Below are the code and all the weights of a small trained network. Each question names an input and a class and asks about switching units off, where a switched-off unit gives its printed mean instead of its output.

import numpy as np


def w(rows, s, z=0):
    codes = np.array(rows[::2]) - 128.0
    scale = np.full(codes.shape[1], s)
    scale[-1] = z or s
    return codes * scale


def f(y):
    return np.maximum(y, 0)


def log_softmax(a):
    a = a - a.max(-1, keepdims=True)
    return a - np.log(np.exp(a).sum(-1, keepdims=True))


def net(x, mask):
    res = np.array(x, float).reshape(1, 6) / 4 @ E
    y = f(res @ A[0][:, :-1].T + A[0][:, -1])
    res = res + np.where(mask, y, B[0][:, -1]) @ B[0][:, :-1]
    return log_softmax(res[-1] @ U[:, :-1].T + U[:, -1])


A, B = {}, {}
E = w([
[9,32,155,184,158,91,98,137],'x0',
[75,192,150,107,162,148,231,233],'x1',
[208,187,169,255,159,26,93,155],'x2',
[114,145,146,109,125,142,104,133],'x3',
[175,54,237,176,67,163,182,120],'x4',
[83,195,196,123,152,169,105,80],'x5',
],0.0061)
A[0] = w([
[205,179,116,86,93,150,149,106,133],'neuron 0',
[101,97,89,59,101,196,152,111,239],'neuron 1',
[100,178,54,95,143,93,97,142,208],'neuron 2',
[158,65,73,110,119,92,134,175,218],'neuron 3',
[167,88,82,140,115,112,129,186,139],'neuron 4',
[172,153,134,175,126,54,88,159,233],'neuron 5',
[115,159,153,96,170,122,93,111,175],'neuron 6',
[124,146,92,79,188,123,100,118,153],'neuron 7',
[138,97,116,157,120,127,61,1,122],'neuron 8',
[180,111,96,112,92,110,121,85,253],'neuron 9',
[121,150,182,120,171,151,125,78,168],'neuron 10',
[70,77,155,142,154,111,62,140,219],'neuron 11',
[149,161,115,125,119,146,158,135,92],'neuron 12',
[53,105,153,136,158,83,173,172,128],'neuron 13',
[143,173,127,137,151,195,204,187,181],'neuron 14',
[181,112,108,142,67,115,22,81,120],'neuron 15',
[99,161,156,138,189,125,178,230,134],'neuron 16',
[218,184,97,77,72,131,160,119,196],'neuron 17',
[100,146,49,118,196,125,90,132,107],'neuron 18',
[96,198,179,155,133,157,83,82,140],'neuron 19',
[156,188,170,230,138,74,106,153,161],'neuron 20',
[164,81,87,116,97,94,141,167,170],'neuron 21',
[120,60,109,72,83,173,132,152,215],'neuron 22',
[79,143,40,82,208,92,79,142,152],'neuron 23',
[103,173,150,129,185,165,200,193,192],'neuron 24',
[74,130,118,102,81,225,146,115,226],'neuron 25',
[140,109,124,134,105,116,84,64,68],'neuron 26',
[129,82,108,97,117,166,58,48,81],'neuron 27',
[120,52,191,167,77,146,208,114,238],'neuron 28',
[105,164,154,110,140,167,194,234,182],'neuron 29',
[185,198,104,89,99,144,168,112,121],'neuron 30',
[61,89,124,163,140,98,123,137,144],'neuron 31',
[149,92,221,108,61,167,136,133,188],'neuron 32',
[189,161,175,192,161,75,76,192,78],'neuron 33',
],0.0072,0.0014)
B[0] = w([
[31,246,183,242,130,91,47,94,207],'neuron 0',
[137,70,113,103,244,121,130,37,233],'neuron 1',
[186,81,197,145,139,64,67,134,228],'neuron 2',
[82,135,151,133,225,77,200,158,203],'neuron 3',
[60,145,140,107,187,133,201,161,181],'neuron 4',
[123,80,93,88,209,146,128,115,236],'neuron 5',
[164,75,189,100,197,107,176,223,177],'neuron 6',
[158,86,165,114,152,98,104,148,194],'neuron 7',
[94,61,63,148,99,171,111,212,234],'neuron 8',
[93,135,116,156,145,126,104,198,201],'neuron 9',
[115,56,175,85,174,103,223,224,172],'neuron 10',
[86,160,145,192,145,132,73,133,224],'neuron 11',
[83,125,121,207,84,139,75,112,159],'neuron 12',
[70,147,59,196,89,162,35,110,211],'neuron 13',
[133,86,100,162,110,156,44,144,213],'neuron 14',
[77,79,66,136,88,181,99,214,234],'neuron 15',
[160,57,45,136,94,203,49,137,230],'neuron 16',
[54,204,168,251,177,115,86,106,229],'neuron 17',
[203,92,207,121,124,59,90,150,211],'neuron 18',
[82,92,110,118,188,134,221,188,194],'neuron 19',
[130,54,46,33,238,161,162,35,253],'neuron 20',
[69,97,188,101,216,107,185,182,187],'neuron 21',
[133,106,121,119,213,100,146,81,216],'neuron 22',
[231,105,216,107,144,53,58,124,247],'neuron 23',
[148,63,73,140,122,162,80,149,231],'neuron 24',
[154,78,103,116,200,107,103,70,217],'neuron 25',
[99,81,92,144,52,170,95,195,185],'neuron 26',
[115,74,67,124,125,185,116,150,208],'neuron 27',
[192,101,181,160,160,45,61,106,241],'neuron 28',
[140,52,69,164,112,157,63,149,237],'neuron 29',
[63,189,125,198,126,104,65,126,208],'neuron 30',
[45,255,179,242,91,45,30,84,206],'neuron 31',
[185,79,178,129,166,75,97,131,208],'neuron 32',
[124,36,36,41,171,134,150,12,239],'neuron 33',
],0.0044,0.0055)
U = w([
[137,95,73,72,179,140,147,27,136],'0',
[53,176,159,219,105,105,77,112,153],'1',
[116,90,40,147,65,214,89,204,90],'2',
[236,110,239,127,133,55,99,137,112],'3',
[82,118,157,116,178,118,183,192,183],'4',
[126,127,137,141,127,121,133,134,171],'5',
[121,193,168,84,52,128,220,145,77],'6',
[132,186,167,55,31,163,255,167,4],'7',
],0.0067,0.004)

Each question gives the input, the list of numbers given to net, and the class t.
The units are the neurons (one row each of A and B). Each row of codes is followed by its name. A weight is (code - 128) times the scale printed after its matrix; where a second scale follows, it is the last column's (A, B and U).
mask holds one flag per neuron, in row order. A switched-off neuron (its flag False) gives its mean, the last column of its row in B, instead of its output. The means were averaged over made-up inputs and are rounded, as every weight is.
A unit's drop is (log p(t) with every unit on - log p(t) with that unit switched off) / (log p(t) with every unit on - log p(t) with every unit switched off).
The circuit of an input: a set's keep is (log p(t) with only the set's units on - log p(t) with every unit switched off) / (log p(t) with every unit on - log p(t) with every unit switched off). Starting from the 12 units with the biggest drops (on a tie, the unit counted first), units are removed one at a time, each time the one whose removal leaves the highest keep (on an exact tie, the one counted first), for as long as the keep stays at least 0.8.
circuit, biggest first: the units of the circuit, biggest drop first
unit that matters most: the unit with the biggest drop
top k neurons: the k neurons with the biggest drops, biggest first
drop when u is switched off: that unit's drop, to one decimal
input [-5,1,-2,-8,-8,-2], class 3: unit that matters most	neuron 23
input [6,-8,7,0,-8,5], class 2: circuit, biggest first	neuron 8; neuron 15
input [4,-2,-2,6,8,0], class 3: circuit, biggest first	neuron 28; neuron 32
input [-6,-7,-5,-5,-6,4], class 2: top 2 neurons	neuron 8; neuron 27
input [-5,4,-2,1,4,1], class 1: circuit, biggest first	neuron 0; neuron 17; neuron 30
input [6,5,0,5,1,-5], class 1: circuit, biggest first	neuron 31; neuron 13
input [1,6,-6,6,8,4], class 3: top 4 neurons	neuron 28; neuron 32; neuron 20; neuron 33
input [0,-7,7,-1,6,4], class 0: top 3 neurons	neuron 20; neuron 33; neuron 5
input [2,6,-8,-8,0,-1], class 0: circuit, biggest first	neuron 1; neuron 25
input [7,-3,8,-1,1,8], class 0: circuit, biggest first	neuron 20; neuron 33
input [6,3,6,7,-8,5], class 3: circuit, biggest first	neuron 23; neuron 18
input [1,-5,-6,-1,-8,1], class 3: circuit, biggest first	neuron 23; neuron 18; neuron 2
input [-7,-7,5,-1,6,0], class 1: circuit, biggest first	neuron 0; neuron 17
input [5,7,0,6,-4,-2], class 2: circuit, biggest first	neuron 16; neuron 29
input [1,8,4,-4,5,5], class 2: unit that matters most	neuron 16
input [0,-6,2,-2,-7,-7], class 3: top 3 neurons	neuron 23; neuron 18; neuron 2
input [-6,-8,3,-8,-2,4], class 2: circuit, biggest first	neuron 15; neuron 8
input [-7,1,-2,1,-6,-6], class 1: top 2 neurons	neuron 17; neuron 0
input [8,-6,-4,1,6,-8], class 1: top 2 neurons	neuron 31; neuron 11
input [-4,-5,3,-5,-5,7], class 4: unit that matters most	neuron 19
input [4,6,-5,2,8,0], class 3: top 2 neurons	neuron 28; neuron 32
input [7,8,-1,-1,-6,0], class 2: top 3 neurons	neuron 16; neuron 24; neuron 29
input [-3,2,5,-5,5,-4], class 0: drop when neuron 20 is switched off	0.4
input [-4,-6,0,-4,-2,3], class 2: drop when neuron 8 is switched off	0.2
input [5,8,6,-7,-5,2], class 2: drop when neuron 13 is switched off	0.2
input [6,2,7,1,0,4], class 0: drop when neuron 33 is switched off	0.3
input [2,8,3,-8,5,-1], class 2: top neuron	neuron 16
